Here is a tiny trained network, its code and every weight. The questions are about switching its units off for an input and a target symbol, where a switched-off unit gives its printed mean instead of its output.

import numpy as np


def w(rows, s, z=0):
    codes = np.array(rows[::2]) - 128.0
    scale = np.full(codes.shape[1], s)
    scale[-1] = z or s
    return codes * scale


def norm(h):
    return h / np.sqrt((h * h).mean(-1, keepdims=True) + 1e-5)


def softmax(a):
    e = np.exp(a - a.max(-1, keepdims=True))
    return e / e.sum(-1, keepdims=True)


def log_softmax(a):
    a = a - a.max(-1, keepdims=True)
    return a - np.log(np.exp(a).sum(-1, keepdims=True))


def net(x, mask):
    ids = ['ΔΣΨβεμπτφ'.index(c) for c in x.split()]
    T = len(ids)
    res = E[ids] + P[:T]
    u = 0
    for l in range(3):
        r = norm(res)
        for j in range(2):
            rows = slice(2 * j, 2 * j + 2)
            q, k, v = (r @ M[l][rows].T for M in (Q, K, V))
            z = softmax(np.where(np.tri(T) > 0, q @ k.T / 2**0.5, -1e9)) @ v
            o = O[l][rows]
            res = res + np.where(mask[u + j], z, o[:, -1]) @ o[:, :-1]
        u += 2
    return log_softmax(norm(res)[-1] @ U[:, :-1].T + U[:, -1])


Q, K, V, O = {}, {}, {}, {}
E = w([
[64,158,233,189],'Δ',
[176,181,128,102],'Σ',
[107,90,185,147],'Ψ',
[100,184,163,193],'β',
[105,83,196,179],'ε',
[97,84,189,141],'μ',
[169,81,183,116],'π',
[75,89,248,61],'τ',
[106,77,201,187],'φ',
],0.016)
P = w([
[166,112,116,162],'0',
[112,15,174,218],'1',
[184,122,209,173],'2',
[167,85,176,155],'3',
[151,89,146,116],'4',
[181,144,181,105],'5',
[119,68,117,104],'6',
[134,94,126,98],'7',
[107,95,117,76],'8',
[113,98,93,57],'9',
[141,162,96,2],'10',
[158,166,215,150],'11',
[137,93,119,132],'12',
],0.0051)
Q[0] = w([
[156,229,92,156],'L0H0',
[124,158,254,129],'L0H0',
[239,205,123,178],'L0H1',
[243,203,68,88],'L0H1',
],0.009)
K[0] = w([
[250,126,80,113],'L0H0',
[144,193,98,133],'L0H0',
[104,80,105,145],'L0H1',
[121,85,136,200],'L0H1',
],0.013)
V[0] = w([
[51,49,179,131],'L0H0',
[222,128,213,18],'L0H0',
[57,78,114,195],'L0H1',
[94,9,139,2],'L0H1',
],0.0052)
O[0] = w([
[193,169,109,150,254],'L0H0',
[136,57,254,172,206],'L0H0',
[75,115,90,150,63],'L0H1',
[132,114,174,89,148],'L0H1',
],0.0068,0.0028)
Q[1] = w([
[119,255,222,112],'L1H0',
[152,205,88,147],'L1H0',
[87,187,112,109],'L1H1',
[197,137,54,25],'L1H1',
],0.0092)
K[1] = w([
[133,183,209,72],'L1H0',
[61,240,122,255],'L1H0',
[134,128,89,206],'L1H1',
[123,96,121,124],'L1H1',
],0.0094)
V[1] = w([
[2,250,208,100],'L1H0',
[101,159,106,68],'L1H0',
[196,124,120,234],'L1H1',
[86,202,175,96],'L1H1',
],0.0081)
O[1] = w([
[85,69,97,125,157],'L1H0',
[133,118,150,147,3],'L1H0',
[104,136,86,146,205],'L1H1',
[8,136,81,73,162],'L1H1',
],0.014,0.0038)
Q[2] = w([
[101,117,207,81],'L2H0',
[192,147,164,123],'L2H0',
[118,68,2,120],'L2H1',
[104,63,193,56],'L2H1',
],0.0084)
K[2] = w([
[56,98,216,151],'L2H0',
[79,98,41,167],'L2H0',
[9,106,91,136],'L2H1',
[228,41,176,64],'L2H1',
],0.011)
V[2] = w([
[156,166,166,35],'L2H0',
[175,83,98,90],'L2H0',
[84,215,101,193],'L2H1',
[114,12,206,255],'L2H1',
],0.0097)
O[2] = w([
[125,70,79,116,95],'L2H0',
[254,117,133,105,80],'L2H0',
[131,62,67,70,52],'L2H1',
[131,141,81,60,255],'L2H1',
],0.0084,0.0081)
U = w([
[24,130,83,146,91],'Δ',
[110,44,157,163,114],'Σ',
[166,120,91,119,255],'Ψ',
[17,124,37,161,212],'β',
[120,165,75,164,72],'ε',
[120,159,117,77,99],'μ',
[203,168,186,164,165],'π',
[84,6,178,69,193],'τ',
[126,163,80,168,109],'φ',
],0.011,0.0022)

Each question gives the input, a string of symbols that net reads in full, and the target symbol t.
The units are the heads (2 rows each of Q, K, V and O). Each row of codes is followed by its name. A weight is (code - 128) times the scale printed after its matrix; where a second scale follows, it is the last column's (O and U).
mask holds one flag per head, layer by layer. A switched-off head (its flag False) gives its mean, the last column of its rows in O, instead of its output. The means were averaged over made-up inputs and are rounded, as every weight is.
A unit's drop is (log p(t) with every unit on - log p(t) with that unit switched off) / (log p(t) with every unit on - log p(t) with every unit switched off).
The circuit of an input: a set's keep is (log p(t) with only the set's units on - log p(t) with every unit switched off) / (log p(t) with every unit on - log p(t) with every unit switched off). Starting from all 6 units, units are removed one at a time, each time the one whose removal leaves the highest keep (on an exact tie, the one counted first), for as long as the keep stays at least 0.8.
units of the circuit, in order: the units of the circuit, biggest drop first
unit that matters most: the unit with the biggest drop
heads that matter: for each layer, one digit per head in row order, 1 if its drop is at least 0.15 and else 0, layers parted by /
drop when u is switched off: that unit's drop, to one decimal
input Σ Ψ τ μ μ Ψ Δ τ φ π ε ε Ψ, target π: units of the circuit, in order -> (L2H1, L1H0)
input μ μ Σ Ψ, target μ: units of the circuit, in order -> (L0H0, L2H1, L0H1, L1H1)
input μ π ε, target π: unit that matters most -> L1H1
input Ψ β ε, target β: units of the circuit, in order -> (L2H1, L0H0, L1H1)
input φ β ε β Σ π Σ β Ψ Δ Σ, target β: units of the circuit, in order -> (L0H1, L1H0)
input β Σ π β μ φ φ, target β: heads that matter -> 11 / 11 / 11
input μ μ β Ψ, target β: units of the circuit, in order -> (L0H1, L0H0)
input φ β Ψ, target β: heads that matter -> 10 / 00 / 01
input φ μ φ μ μ, target μ: units of the circuit, in order -> (L2H1, L1H1, L2H0)
input φ τ φ, target τ: units of the circuit, in order -> (L2H1, L1H1)
input μ μ ε π Ψ μ Σ, target π: units of the circuit, in order -> (L0H0, L1H1)
input τ β β ε, target β: heads that matter -> 10 / 00 / 00
input ε τ Ψ Δ μ β φ, target β: units of the circuit, in order -> (L0H0, L2H1, L0H1)
input β Ψ φ φ Δ μ φ β μ, target β: units of the circuit, in order -> (L0H1, L0H0)
input Σ π Ψ ε Σ Ψ ε, target π: units of the circuit, in order -> (L0H1, L1H0)
input ε Ψ Ψ Σ β τ Σ, target τ: units of the circuit, in order -> (L0H0)
input Δ Δ Σ Δ β Σ, target β: heads that matter -> 01 / 01 / 00
input μ μ μ μ μ, target μ: heads that matter -> 10 / 01 / 01
input φ μ μ ε μ μ π φ, target π: heads that matter -> 00 / 01 / 00
input Σ Ψ π Σ β π π μ Ψ, target π: heads that matter -> 00 / 00 / 00
input ε Δ β, target β: unit that matters most -> L2H1
input β φ τ μ π Ψ μ, target π: heads that matter -> 00 / 10 / 01
input τ π Σ ε π μ ε Ψ π φ Ψ φ, target π: drop when L0H0 is switched off -> 0.2
input μ μ μ Σ μ π Σ, target π: drop when L2H1 is switched off -> 0.2
